Here is a tiny trained network, its code and every weight. The questions are about switching its units off for an input and a class, where a switched-off unit gives its printed mean instead of its output.

import numpy as np


def w(rows, s, z=0):
    codes = np.array(rows[::2]) - 128.0
    scale = np.full(codes.shape[1], s)
    scale[-1] = z or s
    return codes * scale


def f(y):
    return np.maximum(y, 0)


def log_softmax(a):
    a = a - a.max(-1, keepdims=True)
    return a - np.log(np.exp(a).sum(-1, keepdims=True))


def net(x, mask):
    res = np.array(x, float).reshape(1, 7) / 4 @ E
    y = f(res @ A[0][:, :-1].T + A[0][:, -1])
    res = res + np.where(mask, y, B[0][:, -1]) @ B[0][:, :-1]
    return log_softmax(res[-1] @ U[:, :-1].T + U[:, -1])


A, B = {}, {}
E = w([
[244,228,71,72,191],'x0',
[131,63,112,149,164],'x1',
[69,239,41,254,102],'x2',
[114,141,149,122,118],'x3',
[122,140,143,117,117],'x4',
[118,176,163,108,97],'x5',
[55,58,57,99,29],'x6',
],0.0069)
A[0] = w([
[186,149,91,205,70,240],'n0',
[91,129,138,154,85,123],'n1',
[74,138,93,182,76,125],'n2',
[163,134,159,149,151,68],'n3',
[94,101,112,128,109,48],'n4',
[151,155,117,77,238,48],'n5',
[159,174,171,84,153,233],'n6',
[152,106,67,120,116,148],'n7',
[116,182,130,215,180,142],'n8',
[150,96,112,56,53,169],'n9',
[154,162,137,56,206,73],'n10',
[145,200,97,111,115,254],'n11',
[147,164,7,101,143,197],'n12',
[160,58,103,120,129,248],'n13',
[89,111,102,169,67,130],'n14',
[65,119,17,131,136,68],'n15',
],0.011,0.0029)
B[0] = w([
[74,139,162,65,165,228],'n0',
[74,188,96,106,91,193],'n1',
[136,171,93,45,192,238],'n2',
[96,154,136,116,151,171],'n3',
[113,143,90,95,101,170],'n4',
[235,199,58,69,117,234],'n5',
[219,89,139,119,139,253],'n6',
[103,76,149,125,162,169],'n7',
[12,81,218,206,68,238],'n8',
[63,62,177,158,93,214],'n9',
[187,192,130,160,229,237],'n10',
[112,63,147,141,108,241],'n11',
[74,113,255,176,89,236],'n12',
[111,140,161,189,117,214],'n13',
[120,169,40,60,163,226],'n14',
[151,190,160,88,191,213],'n15',
],0.0072,0.007)
U = w([
[208,72,197,210,79,172],'0',
[92,96,109,171,75,226],'1',
[203,196,2,108,161,5],'2',
],0.0091,0.0022)

Each question gives the input, the list of numbers given to net, and the class t.
The units are the neurons (one row each of A and B). Each row of codes is followed by its name. A weight is (code - 128) times the scale printed after its matrix; where a second scale follows, it is the last column's (A, B and U).
mask holds one flag per neuron, in row order. A switched-off neuron (its flag False) gives its mean, the last column of its row in B, instead of its output. The means were averaged over made-up inputs and are rounded, as every weight is.
A unit's drop is (log p(t) with every unit on - log p(t) with that unit switched off) / (log p(t) with every unit on - log p(t) with every unit switched off).
The circuit of an input: a set's keep is (log p(t) with only the set's units on - log p(t) with every unit switched off) / (log p(t) with every unit on - log p(t) with every unit switched off). Starting from the 12 units with the biggest drops (on a tie, the unit counted first), units are removed one at a time, each time the one whose removal leaves the highest keep (on an exact tie, the one counted first), for as long as the keep stays at least 0.8.
circuit, biggest first: the units of the circuit, biggest drop first
top k neurons: the k neurons with the biggest drops, biggest first
drop of u: that unit's drop, to one decimal
input [1,-1,-6,6,-3,-6,-2], class 2: circuit, biggest first : n8
input [3,4,1,-8,4,-6,-2], class 0: circuit, biggest first : n12, n14
input [-7,8,7,-6,-2,3,2], class 2: top 2 neurons : n2, n14
input [8,-1,0,1,2,5,3], class 0: circuit, biggest first : n12, n14
input [0,7,8,-8,-3,8,6], class 2: top 4 neurons : n2, n14, n15, n9
input [-2,-5,7,-2,-1,4,7], class 2: top 3 neurons : n2, n14, n15
input [-6,-4,7,6,3,3,2], class 2: top 2 neurons : n2, n14
input [4,-7,-2,0,1,5,7], class 0: drop of n8 : 0.0
input [6,1,7,-3,-8,-6,3], class 1: drop of n0 : 0.1
input [5,-6,1,2,7,-2,-6], class 0: drop of n6 : 0.1
